Each row was made from one walk, in order. Every step used is in the known rows, and no mark comes twice. Write each row's walk.
Each row is shifted at random along 3 fixed directions that mean nothing.
Known rows
mati/kovafup/subun/rini/tamos: [   4   39  107  144  100  -62  -69   14  -25 -297   57   99   86  -10
  -24  -17 -131   91   70   33 -101  -52  121 -122  105   99   -7 -146
  143   51  -26 -139  -31  137   39   66  -42   47 -195   60  229  -74
  205   -4   16  -99  111  -27  -47   12   80 -102   26  123 -110   93
   12   30   61   32  -59  -54  -73  119]
mati/subun/rini/tamos/dafa/kupip/sira/merag/rinin: [  76 -343  314  295  287 -116  110  -41  -25  112  -71  148   50   56
  -75 -117  -21 -188  128  214  -78  423  288  160  136 -270  133 -326
 -149 -112 -229  223  254  405   11   68  302 -165  105  -23 -250  404
 -236  390  -77 -383 -254  -53  318   54 -258 -165 -196  182  -62  320
  225 -205 -128  -99  380  488   34  -31]
mati/kovafup/subun/tamos/kupip/sira/dafa/rinin/pokam: [  22 -287  265  256  231   75   -2  -18  -91 -114 -107   43   38    4
  -67  -96   53  -41   69  119 -114   85  295   85  147 -185   35 -303
  -55   96 -124  106   36  405  144   87  207 -114  -11  -77 -282  233
  -47  275  -44 -264 -130 -160  224  105 -187  -61  -40  100 -138  126
   54  -84   62  -53  298  306   19   27]
rinin/dafa/sira/merag: [ 250  246  116  187  -16 -335  163 -103   40  -16  468  250  -20  149
   70   40 -153   12  156 -135  -33  112 -264   74  -84   80    1  103
  -36 -130  125 -400   64 -141  -63   37  -65   26  -76  -85  165  -79
   63   -8  -61   48 -153  123  -87  -90   83  103   10  -96  -33   12
  166  206  -17 -110 -200   54  267   82]
rinin/dafa/kovafup/tamos: [  59  -81   93  123   38  -38   37   -3  -35  106    0  123 -151  -34
   20 -121   22 -109  -57   48  -89  -20  135   48    5  -58   78 -200
  -63  -42   52  123  154   91  129   46  143  -36   83 -119 -111   52
    0  290   17 -177 -171  -15   32  158  -72  -49   -6  -14   -7  131
   87   -1  -52  -17  152  167   86  -69]
mati/subun/rini/tamos/dafa/sira/merag/rinin/pokam: [ -11   93  153  286  -11 -270 -162  204  -43 -262  -79    2   21   82
   -6  236 -180   41  -16  154   55 -190   26 -155  187   38   -2 -346
  -14   27   62 -121 -107  352 -180  101    4   77 -162  -48 -125  -25
   87  156  144   79  -36  -64  218   33  -43 -159  195  156   78 -186
   63  193  208  -67   -9   20  -47  157]
subun/kovafup/tamos/rini: [ 104   68  115  154 -130 -334   94  -15   56   67  237  205  -77   63
  -10   -3  -98  -34  127  101  -51  -10 -118  -94   91  116   13   12
  -39 -168  149 -124  150  -34  -31  -16   11   57   54  -26  140  -11
    5  101  -34    5 -126  -27  -35   72  -17    7  143  -17   40  -27
  148   51   53  -45 -169   92  184   45]
subun/rini/mati/kovafup/tamos/kupip/sira/dafa/rinin: [   2   74  239  165  203   39   77   23  -59 -445   96  -46  158  -15
   31  -89 -197   96  101  148  -12 -144  217  -93  196   12   24 -142
  206  189 -133 -131  -55  265  -27   76  -64   42 -218  154  181  -94
  101 -111  -21  -85  153 -106   71    6   53 -124   43  131 -107   49
    8   38  234  -23   41   55  -50  -24]
pokam/rini/subun/tamos/sira/merag/dafa: [ 142  -78  318  234  -16 -405  138   -1  -33   12  167  163   -2   78
  -65  109 -134 -123  140  216  -68  169   35    7  185   -7    6 -114
 -183 -194   10 -128   59  115 -203   19   63  -18   -2  -33   67  237
  -44  146  -52 -130 -118  -64  129  -76   -9  -98  -16   96  -11   86
  253    7   44  -50  -59  209  131  121]
merag/rinin/dafa/sira/subun: [ 131 -144   73  108  227   75   89  -28   33 -202   32   19  212 -149
 -129  -76  -13  -30  204  -43 -114  165  150   89  -19 -161   74  -22
   79   92 -194    5 -115  122  133 -129  -21 -189   36  -63   95   72
   15  -67 -137 -257   25  -42   49   -1  155  -17 -281  103 -198  304
   66   43   -8  -61   55  174  -21    4]
mati/kovafup/subun/tamos/dafa: [  16   75  151  127 -102 -371    4  -43  -18  -92  236  228 -109  125
  -34   22 -100   32   34  108  -61  -44  -80  -89  195  138    2 -121
   39 -128  179 -175   50   26  -67   53   -6   72  -44  -62   61  -97
  137  105   50   87  -55  -41   15   88  -62  -12  253   26   21 -109
   88  106   85   32 -143  -49  101  106]
pokam/merag/mati/subun: [ 148 -132   84   42  193   36   73  -95   -9 -249  152  200  228 -198
 -196 -161  -24  -31  194  111 -138  286  126  145  -43  -44   66   66
   81  -24 -131   -3  -41   65   23 -163  -24 -198  160  -23   94   82
   45   -5 -239 -202   50   12    9  -60  186   10 -324  147 -137  345
  153   10 -111    9   21  139  -73   53]
merag/rinin/pokam/rini/subun/kovafup/tamos: [ 203 -151  217  343   57 -195  113  -54  -48   15  149  207   13 -135
 -102 -107   83 -166  125   67 -167  236  127   12   52  -27  132  -45
  -55 -158  -57   84  136  195  -12  115   95 -147   97 -100   39  261
 -124  295 -170 -347 -240  -50   11   24   53  -29 -343   95 -167  241
  231 -106  -98    3   43  318  127   61]
sira/subun/rini/mati/kovafup/tamos: [ -26  -50  116  195    0  -49  -79  -38   -7 -263  -40   78   14  -22
  -24   -5  -88   59   57  169  -88  -83  167 -134  190  100   13 -189
   94   47 -106  -82   30  240   25   27  -23   77 -223   88  115  -68
  153   77   34 -117   79  -24   22   10   -6 -148  -61  131 -106   72
   56  -74   73   52   21   61  -33   36]
kupip/sira/merag/mati/subun/kovafup/tamos/dafa: [  25 -173  217  292  -66 -291   65  -60  -17   -7  102  290  -99    2
  -65  -91  -54 -132   52  295 -124  188  -11   -6  215   55   -5 -292
  -67 -163   28   40  144  267   -8   55  146    5   59  -72 -158  194
 -130  319   13 -115 -262  -48  175   70 -223 -105   30   64    1   42
  117 -104  -20  -40  116  275  173   53]
dafa/sira/subun/mati/kovafup: [ 102   46   49  224   27 -119   22 -108   45 -212  212  200   19    1
   55   17  -72   32  135   30   -6  186  -21  -48   99   54    0   18
   16  -72  -28 -286   50   30   32  -19  -79    5 -163  -40  122  -53
  163  -67  -49  -67  -43   56  -20  -50    0   18  -49   39 -108  115
   97   35  -35  -32  -69   36   34   49]
rinin/dafa/tamos/kupip: [ -89 -128   65    9   98  155 -153  242    2  -35 -390 -149  -74   17
    1   34  -17  -27 -175  160   58 -295  334   -5  136 -201    0 -424
 -127  170   59  206  -47  271   27    0  157   42   45  -70 -320   67
   41  196  138  -46   93 -173  199  165  -72 -204  269  109   78   44
    7   70   99  -46  263    9  -80 -119]
rinin/pokam/merag/sira/dafa/kovafup/tamos/kupip/subun: [ 175 -191  229   32  285   39   91   63  -40 -258   43   28  189 -159
 -175 -167  -67  -28  188  101 -167  147  172  129   65 -130   -3  -74
   20   52 -137   37 -123  223   77  -67  -23 -169   59  -55  -63  148
  -51  -15 -219 -294  -35 -182   36  -90  174    3 -221  100 -257  304
  134   86  118  -58   41  304   22   24]
sira/merag/rinin/pokam/rini/mati: [ 270  133  202  228   46 -223  187  -45  -39 -160  343  167  160  -26
 -100    6  -46  -64  205  -34  -38  153  -32   42  -82   35  106  157
   78   -9  -47 -235   10   52 -176   -1  -72 -132   -3   51  233   69
  -36   48 -204 -159  -62   60  -56 -125  250   53 -332   72 -112  110
  208   52   -9  -66 -175  160  131   93]
rinin/pokam/rini/tamos/sira: [ 269  310  262  233 -204 -571  135   11  -40  201  500  250  -63  268
   54  101  -77 -150   33  -31   53   45 -267 -114   34   71  108  150
 -157 -313  212 -319  164  -80 -280  103    4   28  -22 -127   99   40
   29  244  -66   45 -357  -41  -69 -116   38  101  123  -52   58 -150
  207  157  -82  -76 -256   10  332  161]
merag/rinin/dafa/kupip/tamos/rini: [  24  -52   96  -54  319  227   89  218   16 -388 -194 -218  295 -109
 -154 -120 -163   31  122   18   22  -91  324   70   -4 -208   67 -202
  192  342 -113  138 -204  240  106 -104   -3 -131  128   85   90  -16
  -51 -162 -103 -165  270 -192   91   54  259 -140  -11  220 -128  239
  -71  130  223 -118  118   86 -146  -74]
sira/merag/dafa/kupip: [  -8   -2   26  -22  166   50  -13  109  -27 -290 -167 -126   87  -62
  -85   59 -208   60   59  104   37 -149  129   39  113  -83 -109 -277
   35  173   17 -107 -172  145  -35   -9  -50   29  -64   77  -16  -25
   91 -119   36  -29  248   35   99    1  124 -123  109  110   69  105
   21  138  193  -28    4   19 -157    9]
dafa/sira/kovafup/subun/rini/tamos/kupip: [ -62  -20   80   73  226   84 -106  192   21 -348 -168 -171  175  -33
  -30   36 -187   86   70   72  -71 -105  237 -177  197  -56 -107 -228
  143  203 -118  -81 -165  228   -4  -32 -121   65 -322   90  134   -7
  206 -174   50 -178  318 -136   42  -15  129 -135  142  162 -107  146
    4   90  257  -40  -75  -13 -137   20]
sira/merag/dafa/rinin/pokam: [ 193  166  103  181   30 -208  102  -18  -60 -167  194   64   45   23
  -59  104 -150    7  101  -10   38  -74 -120   35  -26   45  -35  -68
   31   34  108 -273  -71   25  -88   54  -24  -53   20  -46   42  -19
   38   -1  -28   45  -60   78   29  -28  130   50  -31   35   20  -55
  113  235  157  -61 -157   75   82  153]
dafa/kovafup/tamos/kupip/sira: [  48   11  164  121   61 -117   46   56  -34  106   87   52  -83   71
   36 -162 -106 -104  -11  110   25   38  -33  -86   88  -71   43 -240
  -52  -86   83  -36  158  104   22  113   94   43   22  -49 -102   97
  -63  160   17  -94 -221  -66   -1   48 -142  -13  249  -27   37   52
   71   -6   -6  -54   27  182  138  -50]
sira/merag/dafa/kupip/kovafup/subun/rini: [ 114  187  113  229   55 -263  152   67   45 -230  119   44 -103   49
  -19   55 -322   57  171   79   46   49 -107  -78  154   81 -145 -291
  100    5  134 -315  -14   57  -72  175  -19   74 -125  142  194    9
   24 -115   81  -17  -24   74   12  -57  -10  -91  287  -31   -6  -29
   84   74  195  -30 -152   32   52   66]
merag/rinin/dafa/tamos/kovafup: [   0  -41   89  121    8  -54   -2  153    1  -53 -108   -2  -45    9
  -25   37   10  -90  -40  151   44 -144  190  -41   61  -97   91 -255
  -48   57   76  132   25  142    9   -4   84  -61  156 -119 -123   64
    2  137   73  -91 -127 -202   83  170    6 -100  137   83   43   60
   69  129   90  -34   85   49  -16  -10]
rinin/pokam/rini/subun/kovafup: [ 137    6   63  125  216  147   13  126   36 -470  -42  -65  213 -165
  -55  -55  -37   75   86  -90 -143   -3  287   49    9  -18  -19   29
  117  211  -57  -81 -242  157   50    6 -111  -77 -123   32  222    7
  177 -161 -135 -205  305  -59  -89  -75  348  -90 -218  200 -282  263
   28   66   91   -3  -17  -22 -136   59]
merag/dafa/kupip/sira: [ 248  213  130  -22  345 -106  310  -83   24 -357  442   69  308  -40
  -75 -233 -273   49  243 -137  -32  221 -117  131  -84  -55   35  170
  255   77   -8 -339 -131 -157  -26   21 -176 -133   43   81  418  -87
    4 -371 -241  -53  117   58 -157 -143  340   76 -146   97 -258  284
   26  206   61  -79 -252   47   62   81]
dafa/kupip/kovafup/subun/rini/tamos/sira: [ 125   62  212  211  131 -200  141   17   42   23  211   80  -30  115
   55 -141 -158 -110   85   28  -37  222   36  -95  138  -84   28 -140
   17  -97    4 -106  164   77  -26  154   72   -3  -92   22   98  152
  -11   66  -33 -241 -189 -116  -16  -45  -36  -47  153   51 -109  152
  117  -39    6  -50  -23  142  141   32]
subun/mati/kovafup/tamos/dafa/kupip/sira/merag: [ -35   19   80   36  165   40  -16   77  -24 -434   -2   -2  110  -45
   17  -97 -223  111   13  143  -26  -81  145   25  201   36  -59 -237
  172  183  -32 -110 -122  294   40   40  -73   79 -170   67    2 -156
  113  -68   11  -43  236  -54  104   43   52 -144  147  133  -50   64
  -46  102  238  -61   55   19  -88  -28]
kovafup/subun/rini/tamos/kupip/sira/merag: [ -97   13  115   92  128   64 -190  299   -3 -411 -282 -235  117  -18
  -33   83 -319  145   24  144   -6 -285  124 -198  251   41 -166 -458
  125  270  -26 -135 -264  383  -38   80  -53  207 -335  184   46  -13
  140  -93  159  -35  304 -136   96  -50   28 -281  380  129  -12  -61
  -88   49  323  -57  -15  -55 -123   58]
mati/subun/rini/tamos/kupip: [ -65  -87  124  118  110  -12 -160  142   26 -177 -223  -31   52   48
  -54   57  -91   33  -24  207   -4 -121  251 -128  236  -66   -9 -302
  -36   46  -47   59  -12  290  -85   23   64   75  -92   43  -86   52
   99  103   77  -36  141 -102  155   56  -66 -208  175  195   10   50
   68   -4   72   -2  110   10  -98   22]
subun/kovafup/tamos/sira/merag: [ -32 -314  115  181  -79  -64 -109   27   10  116 -185   93 -110  -33
  -31   -6   34 -102   26  256 -132   19  132  -26  193  -43  -53 -293
 -198  -72  -29  124  127  315   97  -29  132   83  -28 -104 -244  192
  -24  294   55 -238 -142 -112  150  104 -207 -134   91   44   90  102
   85 -115   29  -42  170  272   47   33]
pokam/sira/subun/kovafup/tamos/dafa/rinin: [  48 -273  105   97   98   15   -5   17  -45 -118 -122  -45   20 -165
  -77  -29   13  -60   63  193  -96   10  269   21  247  -56  -22 -165
   23   -9  -85  139  -41  250  119 -109    1  -63  -21  -90  -97   85
  111  109  -35 -272   65 -170  180   87  -13 -122  -14  100  -39  159
   65   -6  136    1  123  169 -114  -52]
kovafup/subun/tamos/sira/dafa: [ 158 -153  213   52  131 -209  126 -156   50 -141  316  183  146  -44
 -143 -110  -90  -21  283   37 -224  182  -27   94  103   12  -17  167
   71  -54 -111 -159  -16    5    8 -164  -69  -78  -19   14  213   35
   55  -85 -206 -185   35  -75    6  -40  123   32 -143   84 -209  188
  132   48  115  -47 -180  199  143  122]
mati/kovafup/subun/rini/tamos/sira: [-186 -149  113  150  -18   41 -248  196  -42 -148 -301  -43  -17   14
    1   67  -65   -2  -82  218  -57 -199  299 -229  280  -56  -13 -423
  -53   58  -38  101  -62  361   64   49  110  108 -216  -26  -92   81
  182  195  178 -163   41 -197  133  114 -133 -229  288  134   66    4
  -55  -83   60   39  192  -65 -158   54]
rini/mati/kovafup/subun/tamos/dafa/kupip: [-238  210   76   60  -83 -140 -200  209  -99 -369 -132 -125 -157  102
   68  121 -235  101 -216  212  108 -457  142 -272  402   76  -34 -475
  103  138  244 -122 -155  215 -175  190  -83  250 -311   56 -103 -218
  263   12  259  164  234 -142   97  120   -8 -214  545  124  158 -247
  -33  148  302   88  -26 -280 -140  -36]
pokam/merag/rinin/dafa/tamos/subun: [ 183  -14  167  152   -3 -252   63   46  -12   55  134  154  -66   13
  -76   44  -48 -101   88  148   47   85   -6   66   22  -32  114 -118
 -141 -137   77    8   74   53  -83  -37   89 -113  235 -144  -83  113
  -50  188  -40  -72 -274 -132  104   16   -1  -32   27   12   22   86
  261  174   -3  -53   -7  133  113   20]
mati/kovafup/tamos/sira/merag/rinin/pokam/rini: [ 128  -76  132   30  176   17   12   47  -71 -431  137   75  448 -107
 -258  -55  -42   69  247   57 -159   31  147   18  -21   -5   66   80
  194  122 -208  -78 -202  286   65 -160 -148 -178    3  -41  216  -86
   84 -100 -220 -198  143 -138    8  -32  314   44 -264  182 -170  191
   22  165  158  -54 -117  108  -91  174]
rini/mati/subun/kovafup/tamos/sira: [ -92 -228  171  197  -20  -70 -104  -42  -34  -15  -40  148  -51  -12
  -23 -128   37 -122  -65  263 -146   41  208 -115  261  -39  101 -227
  -79  -95  -55  146  102  259   26   31   85   34  -69 -101 -146  138
   23  262    6 -217 -121 -160  100  104 -112 -136  -14  163  -35  124
  104 -152  -62   44  159  162   51   -6]
kupip/kovafup/subun/tamos: [  74 -102  150  266   -3 -139   55  -36    8   48    7  120 -188  -20
   14 -120  -25  -76   43   85  -79  141   -6  -36   79   39  -33 -287
   -8  -40   82  -43  170  147   79  142  127   48   20   11  -53  158
  -18  254   25 -171 -239  -25    7   27 -184  -78  138   -5  -47   58
   29 -126  -31  -16   55  205  118   81]
tamos/sira/merag/dafa/kupip/subun: [  57 -179  160   65  148  -19   92   54    3  -39  -92  -29   44   33
  -98  -40 -145 -111  112  154  -30  160  113   77  171 -256  -45 -300
 -116   -6  -67    0  -43  185   40   -3  127  -78   38  -16 -168  258
  -84   32  -23 -214  -68 -113  136  -49  -39  -92  103   89  -21  205
   99  -48   40  -65  144  223   37  -20]
dafa/kupip/tamos/rini: [  -1  -35  124   45   82   17   14  162    6   41 -191 -125  -27   98
    2  -42 -152  -71    9   97  113  -57  126  -10   67 -177   12 -321
  -89   66   58   38   80  174   35    1  153   34   60   51 -166  113
  -53  136   22  -91  -27 -102  112   25  -78 -107  285   73  103   61
   16  -11   58  -97  156  153   -3  -85]
dafa/kovafup/subun/rini: [ 187  113   93  251  -30 -307  119  -64   75   97  314  244 -176   51
   24  -28 -125  -70  170   -5  -23  225 -162  -58   20   48   22  -14
  -10 -223  130 -236  228 -133   11   67   61  -18  -20   -6  199   63
   24   46  -20 -124 -246   96  -98   18  -70   44  110  -94  -42   70
  200  -17  -54   -9 -151  101  162   16]
merag/mati/kovafup/tamos: [  24 -282  166  238  -61 -106   49 -173  -69  290   55  355 -124  -66
  -52 -177  181 -249   -6  235 -135  222  147   13   60 -110  120 -212
 -168 -231  -55  228  351  169   78   36  283 -117  213 -142 -227  305
 -143  556  -60 -290 -399   -1  108  167 -249   -1 -196   26   56  217
  143 -239 -299   25  268  334  139    0]
sira/dafa/rinin/pokam/merag: [ 132  119   74  117   12  -20  -31   95  -87 -274  -17  -93  -10  -64
  -12  143 -122   76   72   17   66 -240   25   67   26   56  -66  -90
  -13  117   82 -196 -153  157  -45   -9  -58   35  -79   -9  -82 -108
  199   21   -2   14   52   21   74  -55   97  -29   87  -14  111  -91
   78  221  203  -26  -11   -9  -93   59]

Which walk is each row?
[  87 -178  151  142  242  104  102  -16   97 -209   24   62  164 -119
  -17 -164   -4  -39  110   53 -255  152  345   78   51 -130   64    4
  109  152 -274  118  -34  164  108 -124   17 -166  -87    4  170  109
   45   25 -118 -372  131 -146   52   47  165  -93 -337  171 -345  374
  103  -22   55  -64   95  209   59  -59]
rinin/dafa/sira/kovafup/tamos/subun/rini/mati
[ 217  -16  322  374   42 -318  249  -30   -2   27  281  224  -68   21
  -20  -62  -75 -140  196  174  -84  351   48  -13  130  -63  131 -104
  -37 -187  -88  -15  209  164 -106  113   62  -88   -5  -47   50  240
 -176  199 -100 -308 -321 -127   47  -58  -68  -58 -143  -14 -150  198
  325  -69  -13  -77   30  332  281  -67]
pokam/merag/rinin/dafa/sira/kovafup/tamos/kupip/subun/rini/mati
[  77  -16  292  133  145 -142   90   42 -124  -60   85  180   64   70
  -18  -23  -32  -74  -28  142   -7   40  308   95  -54  -90  195  -75
 -106   -8   29   63   52  112  -81    0  140 -190  148 -106  -61  152
  -12  268 -108 -114 -107 -113  116   59  111  -22 -204  183  -77  150
  230   92  -54  -39  120  162   -5   26]
rinin/pokam/merag/dafa/tamos/rini/mati/kovafup
[ 133  -23  259  307  104  -76   40   79  -48 -452  103   87  230  -29
  -86   -1  -96  -22  150  102  -29  163  177  -40  101   49   48  -93
   66  100 -140 -145 -104  355  -60   36  -59  -65 -108   -3  141   96
   -2  -29 -131 -210   14 -148   40 -135  177  -89 -188  229 -204  144
   82   43  130  -91   -8  147   13  146]
kupip/tamos/sira/merag/rinin/pokam/rini/subun/mati/kovafup
[  44  124  116  231  -86  -93  -41   53  -63 -431  112   20   -5   -4
   27   66 -159   55   29  125   20 -234  -31 -142  262  117  -59 -172
  111   82   43 -232 -142  263   15   86  -74   83 -192  -24  -25 -158
  168  -26   49   37  -51 -158   55  -12   22  -60  213   58  -49 -189
  -38  150  300  -29  -52  -51   68   96]
kupip/subun/mati/kovafup/tamos/sira/dafa/rinin/pokam
[ 101  221  109  202    3  -75   31  262 -120 -339  -95 -180   63  -23
  -17  196 -261   63   34   65  159 -254  -37  -58   46   19  -75 -329
   60  180  139 -270 -255  251  -68  116  -19   37 -103   52   22  -33
   86  -12   99   61   16  -10  110  -74   70 -118  263   -3  110 -191
  -81  189  236  -84  -19  -61 -100  106]
kupip/sira/merag/dafa/rinin/pokam/rini
[  45 -145  186  300 -158 -247  -78   87  -28  121  -18  157 -314   14
   90  141   42 -168  -72  216   11  -63  109  -40  259    6  -26 -228
 -230 -171  148    7  101  168  -80   55  144   24  -57 -143 -295  235
   51  430   79 -174 -283 -160  181  113 -193 -108  216  -51   53 -107
  162  -32   37  -31   94  120  128  -24]
rinin/pokam/sira/dafa/tamos/kovafup/subun/mati
[  62  121  198  219  -86 -314   -2  138  -42 -269  169   78   77   19
  -83  135 -158   27  127  137  -62  -56  -19 -149  148  163   -5  -56
   36   22   91 -221 -138  124 -194   -9 -147   42 -192  -11  144   12
   84   23  -52  -70    6 -138  -20 -105  190  -37  -27   88  -89  -44
  152  161  220  -41 -252   10  101  151]
rinin/pokam/merag/sira/kovafup/subun/tamos/rini/mati
[  56  -46   50  237  -97 -107 -134  215   30 -310 -127  -52   75 -126
 -125  165  -43   29  129  191  -14 -175   55 -183  224   97  -92 -186
   70   61  -25  -60 -179  311  -65  -39 -122   27 -111  -13   76    1
  107   48   52 -106   26 -162   68   -9   56 -124  113   68  -31  -57
  -11  135  252  -36 -143  -13  -25  132]
merag/rinin/pokam/sira/kovafup/tamos/subun/rini
[  27   47  307  387  -78 -270   21  121 -109 -238   90  110  -58   21
   -5   77  -94  -58   30  232   37 -104   98 -184  343   79   32 -266
  -65  -73   10  -91  -25  381 -204  216   53   71 -154    9  -44  116
  -37  252   36  -62 -156  -97  154    0 -108 -141  125   42   17 -141
  132  -42  101  -18   58   77  121    9]
merag/rinin/pokam/rini/subun/mati/kovafup/tamos/kupip/sira/dafa
[   2   56   18    2  -41 -116 -173  268    0 -588 -129 -131  150 -182
 -162  139 -208  193   50  174  -69 -349   34 -132  262  194 -136 -174
  160  183  103 -137 -441  282  -60  -77 -279  116 -184  -45   68 -250
  238 -211   35   67  294 -195   40  -47  280 -152  136  143  -86  -81
  -56  333  415   14 -213 -149 -166  160]
rinin/pokam/merag/sira/subun/kovafup/tamos/dafa
[ 148   37  267  162  189 -237  198    5   28 -305  247  105  178   -1
  -82  -79 -259    9  217   60 -151  161   31  -56   94   92  -70  -55
  187   61  -86 -210  -91   89  -45   18  -74  -45 -106  102  385   73
   37 -160  -78 -168   50  -88  -22 -104  182  -71  -41  148 -228  152
   67   80  186  -68 -210  122   80  202]
kupip/kovafup/subun/rini/tamos/sira/merag/dafa
[ 279  120  338  317  -19 -515  265  -70   18  114  416  246  -50  239
   18   17  -97 -117  195   62   21  343 -142  -72  153   60   47   59
 -133 -300   69 -289  253    8 -183  113    2   22  -70   -5  167  177
  -67   94  -96  -98 -294  -49  -26 -172  -88   14   37  -31 -101   76
  277  -22  -78  -89 -170  204  304   65]
pokam/rini/tamos/kupip/sira/subun/kovafup
[ 177   30  235  154  279  -75  250   -6   74 -191  200   73   99   99
    9 -183 -141  -44  130  -84  -92  219  221  128   22  -96   78   -9
   18   59  -17  -29   46   26   49   64   39  -91   26   -4  169  106
  -71  -89 -161 -199   68 -119  -42  -40  202  -52 -141  176 -297  329
  179   66   64 -104   40  188  154  -60]
rinin/dafa/kupip/tamos/rini/subun/kovafup
[ -11  -66   92  306 -117  -29 -172  339  -49 -164 -394 -193 -112  -51
  -60  213 -120   -2    4  336   94 -204  101 -208  313  -55 -115 -587
 -113   48   62   38  -78  498  -23  139   80  120 -134  -58 -340  149
   -2  208  180 -136 -169 -233  193  -18 -195 -211  354    0  125 -117
   29   42  266  -35  159   95  -47   28]
dafa/rinin/pokam/merag/sira/kovafup/tamos/kupip/subun/rini
[  43  175  176  190   39 -186  -14  274 -126 -251   10 -131   94   94
  -60  118 -230  -27   43   79   76 -133    4 -183  166  -16    4 -345
   59   69   86 -171 -159  289 -127  175  -46   21 -182   22  -31   67
   47   59   65 -116  -60 -198   45  -58  106  -86  283   41   42  -91
   54  144  232  -49 -100   13  -15   81]
dafa/kupip/sira/merag/rinin/pokam/rini/tamos/kovafup/subun
[  40   12  251  163  222 -161  109   68  -63 -248  119   67   36  -40
  -11  -71 -258  -51   42  156  -24  104  102  -85  203   26  -39 -246
   96   67   -1 -124  -56  133 -102  100  -20   -5 -128   70  118  142
  -29  -54    2 -146   60  -76   74   -5   68 -128   54  129 -129  120
  128   51  185  -75  -87  144   51   22]
rini/tamos/kupip/sira/merag/dafa/kovafup/subun/mati
[ -31   81  152  155   30 -114   13   83  -41 -186  -17   44 -143   98
  121  -11 -121  -46 -136  147   75  -40  182  -80  299  -44    8 -321
  -14    2   95  -31   60  200  -81  183   71   86 -120    8 -149   20
   95  141  104  -29   -7 -115   98   37  -85 -169  255  131   15    6
   59    5   66  -12  142  -36    5  -63]
rini/tamos/dafa/kupip/subun/mati/kovafup
[  89   29  206  150   66 -195  132  102    1 -238   84    7   12  -36
  -35  -41 -220  -33  120  226  -50  120   96  -36  261  -20   -9 -195
   72  -25  -36  -71   -9  194 -117   56  -69   22 -155   66   68   68
   -1  -16  -49 -230   -8 -145   40 -120   76 -144    8   87 -105  169
  155   22  168  -18  -19  131   48  -48]
pokam/merag/sira/kovafup/tamos/dafa/kupip/subun/rini/mati
[  99 -137  230  182  237 -135  186  -34    8 -109  130  138   50  -33
  -73 -147 -133 -105  130  160  -59  293  106   31  149  -64  -10 -136
   62    5  -76  -58   59   95  -10   -3   44 -116   10   15   90  224
 -110  -14 -100 -245  -52  -82   86    4   -3  -58  -83  116 -219  251
  151  -23   84  -89  -46  249  144  -15]
merag/dafa/tamos/kupip/sira/kovafup/subun/mati
[  67   -2  220  135  179 -151  121   -6  -29 -298  144   75  153   40
  -22  -21  -76    0   92  113  -87  174  226   35  115  -26   77   23
  110   32 -101 -108   -9  134  -97  -97 -110  -82 -145   29  161  -24
  159  -39 -115 -147  158  -73   90  -48  133  -53 -139  196 -161  181
  126   64   83  -40  -38   89  -50    8]
pokam/rini/mati/subun/tamos/dafa/sira/kovafup
[ -33 -204   40   -4  203  147  -17  100   24 -387 -145  -34  200 -307
  -85 -116  -87   14   54  188 -188  -40  284   35  109  -73  -75 -177
  178  232 -116  124 -188  259   90 -155  -76  -70  -16   12   24   19
   63  -84  -61 -217  294 -138  133  116  193 -137 -119  214 -120  261
  -46   81  230  -57   62  153 -182   10]
subun/kovafup/tamos/dafa/sira/merag/mati
[  33  111  197  209   88  -34   54  207 -109 -401  -50 -187   74  -29
   -4   26 -158   15  -23   67   -7 -146  193  -77  163   14    5 -236
  217  263   16 -105 -203  309  -50   72  -57   -8 -241   77   63  -21
  140   16   31 -149  150 -178   91  -22  130 -138  105  129 -116  -65
  -42   84  311  -43   -9  -10  -58   16]
kupip/sira/kovafup/subun/tamos/dafa/rinin/pokam/rini/mati
[ 152  229  212  220  113 -253  157  122  -37 -407  264   36   81   -6
   35   16 -306   19   66   68    9  -60   40  -75  205  148  -84 -104
  118   47   93 -269 -189  111 -202  166 -139   28 -161   51  198    4
   41  -62  -62  -16  121  -64   18 -108  263  -83   71  125 -144  -28
  126  198  285  -88 -213   17  120   60]
rinin/pokam/sira/merag/dafa/kupip/kovafup/tamos/rini/subun/mati
